Here is a tiny trained network, its code and every weight. The questions are about switching its units off for an input and a class, where a switched-off unit gives its printed mean instead of its output.

import numpy as np


def w(rows, s, z=0):
    codes = np.array(rows[::2]) - 128.0
    scale = np.full(codes.shape[1], s)
    scale[-1] = z or s
    return codes * scale


def norm(h):
    return h / np.sqrt((h * h).mean(-1, keepdims=True) + 1e-5)


def f(y):
    return np.maximum(y, 0)


def log_softmax(a):
    a = a - a.max(-1, keepdims=True)
    return a - np.log(np.exp(a).sum(-1, keepdims=True))


def net(x, mask):
    res = np.array(x, float).reshape(1, 8) / 4 @ E
    u = 0
    for l in range(3):
        y = f(norm(res) @ A[l][:, :-1].T + A[l][:, -1])
        res = res + np.where(mask[u : u + 13], y, B[l][:, -1]) @ B[l][:, :-1]
        u += 13
    return log_softmax(norm(res)[-1] @ U[:, :-1].T + U[:, -1])


A, B = {}, {}
E = w([
[163,184,86,129],'x0',
[125,127,122,134],'x1',
[126,144,133,184],'x2',
[132,134,137,126],'x3',
[124,120,116,134],'x4',
[124,120,118,135],'x5',
[126,127,128,130],'x6',
[254,57,171,158],'x7',
],0.0057)
A[0] = w([
[94,44,202,121,78],'L0N0',
[148,60,67,25,198],'L0N1',
[218,47,220,126,121],'L0N2',
[73,215,106,105,165],'L0N3',
[81,152,103,93,110],'L0N4',
[132,125,157,51,158],'L0N5',
[22,174,174,70,4],'L0N6',
[120,149,135,253,205],'L0N7',
[75,100,204,140,65],'L0N8',
[172,17,146,115,204],'L0N9',
[99,105,106,195,149],'L0N10',
[76,150,44,183,135],'L0N11',
[88,157,145,98,67],'L0N12',
],0.0068,0.0035)
B[0] = w([
[39,89,159,190,182],'L0N0',
[96,183,238,117,211],'L0N1',
[107,174,59,197,247],'L0N2',
[160,91,118,153,253],'L0N3',
[105,133,159,214,190],'L0N4',
[113,156,166,121,173],'L0N5',
[142,154,49,197,199],'L0N6',
[68,167,191,1,224],'L0N7',
[95,113,134,164,158],'L0N8',
[99,179,116,171,241],'L0N9',
[83,143,164,65,169],'L0N10',
[168,62,140,48,216],'L0N11',
[109,166,90,155,157],'L0N12',
],0.0061,0.0048)
A[1] = w([
[159,110,110,103,2],'L1N0',
[201,47,155,168,82],'L1N1',
[69,123,189,100,151],'L1N2',
[154,67,163,50,92],'L1N3',
[211,188,107,40,113],'L1N4',
[229,173,74,59,119],'L1N5',
[99,166,92,99,100],'L1N6',
[90,191,177,201,161],'L1N7',
[153,138,48,141,123],'L1N8',
[254,44,189,154,143],'L1N9',
[43,192,11,118,177],'L1N10',
[133,79,54,173,117],'L1N11',
[196,158,42,59,148],'L1N12',
],0.0067,0.0074)
B[1] = w([
[188,101,113,66,128],'L1N0',
[217,135,38,253,130],'L1N1',
[161,87,135,84,193],'L1N2',
[245,40,102,60,135],'L1N3',
[32,81,165,145,164],'L1N4',
[22,77,161,144,162],'L1N5',
[155,134,86,186,149],'L1N6',
[178,153,152,43,247],'L1N7',
[71,134,208,111,147],'L1N8',
[128,110,3,175,144],'L1N9',
[203,91,138,156,254],'L1N10',
[190,130,156,60,136],'L1N11',
[69,56,213,151,168],'L1N12',
],0.0062,0.0075)
A[2] = w([
[78,172,52,115,109],'L2N0',
[78,182,2,87,173],'L2N1',
[146,190,188,118,142],'L2N2',
[151,137,116,60,63],'L2N3',
[184,100,126,73,180],'L2N4',
[112,149,138,96,64],'L2N5',
[139,66,87,57,103],'L2N6',
[129,140,116,110,45],'L2N7',
[138,110,116,105,9],'L2N8',
[38,181,91,70,127],'L2N9',
[133,129,119,38,88],'L2N10',
[161,150,166,40,91],'L2N11',
[107,138,128,109,1],'L2N12',
],0.0078,0.0054)
B[2] = w([
[158,176,80,231,138],'L2N0',
[195,112,73,239,159],'L2N1',
[127,163,126,48,255],'L2N2',
[3,181,192,102,144],'L2N3',
[183,77,194,96,225],'L2N4',
[192,157,111,134,133],'L2N5',
[210,122,120,87,174],'L2N6',
[146,160,67,102,128],'L2N7',
[114,192,146,153,128],'L2N8',
[158,167,31,254,168],'L2N9',
[158,196,185,31,167],'L2N10',
[163,128,114,66,202],'L2N11',
[185,78,115,64,128],'L2N12',
],0.0061,0.0039)
U = w([
[246,127,2,253,177],'0',
[139,107,157,107,216],'1',
[16,76,162,174,50],'2',
[152,141,142,36,3],'3',
[145,126,117,109,200],'4',
[148,113,115,106,165],'5',
[146,127,109,99,121],'6',
[143,121,120,102,83],'7',
],0.0095,0.0035)

Each question gives the input, the list of numbers given to net, and the class t.
The units are the neurons (one row each of A and B). Each row of codes is followed by its name. A weight is (code - 128) times the scale printed after its matrix; where a second scale follows, it is the last column's (A, B and U).
mask holds one flag per neuron, layer by layer. A switched-off neuron (its flag False) gives its mean, the last column of its row in B, instead of its output. The means were averaged over made-up inputs and are rounded, as every weight is.
A unit's drop is (log p(t) with every unit on - log p(t) with that unit switched off) / (log p(t) with every unit on - log p(t) with every unit switched off).
The circuit of an input: a set's keep is (log p(t) with only the set's units on - log p(t) with every unit switched off) / (log p(t) with every unit on - log p(t) with every unit switched off). Starting from the 12 units with the biggest drops (on a tie, the unit counted first), units are removed one at a time, each time the one whose removal leaves the highest keep (on an exact tie, the one counted first), for as long as the keep stays at least 0.8.
units of the circuit, in order: the units of the circuit, biggest drop first
unit that matters most: the unit with the biggest drop
k most important neurons: the k neurons with the biggest drops, biggest first
top k neurons in layer l: the k neurons of layer l with the biggest drops, biggest first
drop of u: that unit's drop, to one decimal
input [4,-4,-5,8,2,-3,-4,8], class 0: units of the circuit, in order : (L1N9)
input [-7,5,-1,1,3,-1,0,3], class 2: units of the circuit, in order : (L0N0 L0N2)
input [-8,7,2,-1,0,-6,5,6], class 2: units of the circuit, in order : (L0N0 L1N10 L0N2)
input [5,2,8,0,-4,1,-2,3], class 3: 2 most important neurons : (L0N11 L0N3)
input [-1,-6,4,2,-1,-6,-7,-7], class 0: units of the circuit, in order : (L0N6 L2N1)
input [1,3,5,4,3,3,-5,8], class 0: 2 most important neurons : (L1N9 L0N1)
input [7,7,6,-6,-1,-2,5,2], class 2: top 2 neurons in layer 0 : (L0N1 L0N0)
input [8,-5,-3,1,8,2,-3,-7], class 2: 3 most important neurons : (L0N11 L1N12 L0N2)
input [8,2,-6,-2,-4,2,-1,-6], class 2: top 3 neurons in layer 1 : (L1N12 L1N10 L1N7)
input [-6,-5,1,-5,-3,-4,-6,-2], class 2: 2 most important neurons : (L0N0 L0N8)
input [8,4,-4,-4,-6,-5,7,-6], class 2: top 4 neurons in layer 1 : (L1N12 L1N10 L1N8 L1N7)
input [4,-6,-7,2,-3,8,1,8], class 0: 2 most important neurons : (L0N7 L1N9)
input [-2,2,3,2,-1,5,5,-6], class 0: top 2 neurons in layer 1 : (L1N7 L1N6)
input [7,-5,-4,2,4,4,1,-3], class 2: 2 most important neurons : (L0N0 L0N11)
input [-3,-5,-4,-3,0,1,-2,-8], class 0: unit that matters most : L0N6
input [5,-4,2,0,-2,0,-1,-7], class 0: top 2 neurons in layer 1 : (L1N6 L1N7)
input [-3,4,-4,1,-7,-3,6,8], class 0: 2 most important neurons : (L0N7 L1N9)
input [-1,3,8,-4,0,5,-6,-4], class 3: drop of L0N7 : 0.2
input [-7,7,1,-8,-4,-5,-3,8], class 0: drop of L1N9 : 0.2
input [-2,2,8,3,8,-6,0,-2], class 3: most important neuron : (L0N7)
